4.23,1.50,-4.41,-1.72,-4.52,-0.35
0.36,6.95,5.32,0.40,-2.64,-4.44
-1.01,4.35,3.38,-0.82,-1.41,-4.52
5.76,1.19,-6.34,2.29,-0.94,-1.84
2.39,-2.94,-4.92,0.00,-0.88,2.57
3.23,4.66,-1.72,-1.17,-4.41,-4.23
-1.14,1.15,-0.62,1.65,6.28,-3.61
1.99,3.30,-4.09,-3.21,-0.90,-4.76
-4.94,-1.80,0.33,-4.96,-1.18,3.95
5.30,2.03,-4.82,0.16,-2.99,-1.02
-0.66,2.96,-0.30,-5.18,-3.27,1.54
->
-0.35,-4.52,-1.72,-4.41,1.50,4.23
-4.44,-2.64,0.40,5.32,6.95,0.36
-4.52,-1.41,-0.82,3.38,4.35,-1.01
-1.84,-0.94,2.29,-6.34,1.19,5.76
2.57,-0.88,0.00,-4.92,-2.94,2.39
-4.23,-4.41,-1.17,-1.72,4.66,3.23
-3.61,6.28,1.65,-0.62,1.15,-1.14
-4.76,-0.90,-3.21,-4.09,3.30,1.99
3.95,-1.18,-4.96,0.33,-1.80,-4.94
-1.02,-2.99,0.16,-4.82,2.03,5.30
1.54,-3.27,-5.18,-0.30,2.96,-0.66

0.55,1.70,0.56,1.12,1.19,1.11
0.98,1.81,0.40,0.78,1.28,0.52
1.31,6.33,1.17,1.23,1.01,0.52
1.17,1.54,0.99,0.46,1.29,0.61
->
1.11,1.19,1.12,0.56,1.70,0.55
0.52,1.28,0.78,0.40,1.81,0.98
0.52,1.01,1.23,1.17,6.33,1.31
0.61,1.29,0.46,0.99,1.54,1.17

-1.19,-1.80,-2.64,-6.20,-3.36,-6.61,-3.75,1.43
-4.64,-4.66,1.54,0.16,0.38,-6.68,0.52,3.96
->
1.43,-3.75,-6.61,-3.36,-6.20,-2.64,-1.80,-1.19
3.96,0.52,-6.68,0.38,0.16,1.54,-4.66,-4.64

1.59,-0.71,1.31,-0.39,-0.73,-1.54,0.29
2.53,-3.93,-2.74,2.96,3.00,-6.39,1.38
-3.03,-0.93,-2.11,-0.94,-1.62,1.81,1.40
0.96,-0.59,2.12,-0.41,-2.51,-1.25,-2.12
-1.00,2.26,1.66,0.47,1.49,-0.28,0.88
0.20,2.29,1.76,-1.68,-3.01,6.33,-1.76
->
0.29,-1.54,-0.73,-0.39,1.31,-0.71,1.59
1.38,-6.39,3.00,2.96,-2.74,-3.93,2.53
1.40,1.81,-1.62,-0.94,-2.11,-0.93,-3.03
-2.12,-1.25,-2.51,-0.41,2.12,-0.59,0.96
0.88,-0.28,1.49,0.47,1.66,2.26,-1.00
-1.76,6.33,-3.01,-1.68,1.76,2.29,0.20

1.80,1.53,-1.25,-1.12,-5.51,2.13,-1.92,-1.31,2.68,1.76,1.31,-0.45,2.37,1.25
2.64,0.39,3.66,-0.51,6.11,-2.59,4.60,3.07,1.64,-2.83,1.84,3.90,-0.27,-2.25
->
1.25,2.37,-0.45,1.31,1.76,2.68,-1.31,-1.92,2.13,-5.51,-1.12,-1.25,1.53,1.80
-2.25,-0.27,3.90,1.84,-2.83,1.64,3.07,4.60,-2.59,6.11,-0.51,3.66,0.39,2.64

5.66,-0.71
-3.39,0.69
->
-0.71,5.66
0.69,-3.39
---
-1.10,-2.01,1.11
-0.16,-0.24,-0.42
-0.81,-1.54,0.80
-1.40,-1.91,-5.35
->
-0.24,-0.42
-1.54,0.80

0.96,-2.71,-0.27,1.28,-2.89
2.77,7.29,7.14,2.93,5.51
1.15,-2.07,0.27,1.41,-2.52
-1.51,-2.86,-3.08,-1.25,-1.68
-1.45,-5.46,-4.02,-0.29,-2.72
->
7.29,7.14
-2.07,0.27

0.41,7.33,1.10,0.50
0.40,7.22,1.21,0.48
0.35,6.43,2.06,0.33
0.40,7.18,1.26,0.47
0.40,7.24,1.19,0.48
->
7.22,1.21
6.43,2.06

1.87,0.68,0.44,0.26,-6.91
-1.85,0.11,-1.62,-0.57,6.90
-0.43,1.37,-0.08,0.19,-1.97
1.67,2.47,-0.06,0.14,-6.53
->
0.11,-1.62
1.37,-0.08

-4.07,3.29,0.55,1.62,0.91
-0.09,4.48,0.90,1.44,-0.13
-2.09,-0.13,0.83,5.46,5.54
-3.20,1.73,1.88,2.32,1.70
-4.77,0.85,-4.03,-2.55,1.06
->
4.48,0.90
-0.13,0.83

-0.78,-6.09,4.38
0.77,-7.50,-1.03
5.80,4.36,-2.33
4.39,6.22,-0.60
->
-7.50,-1.03
4.36,-2.33
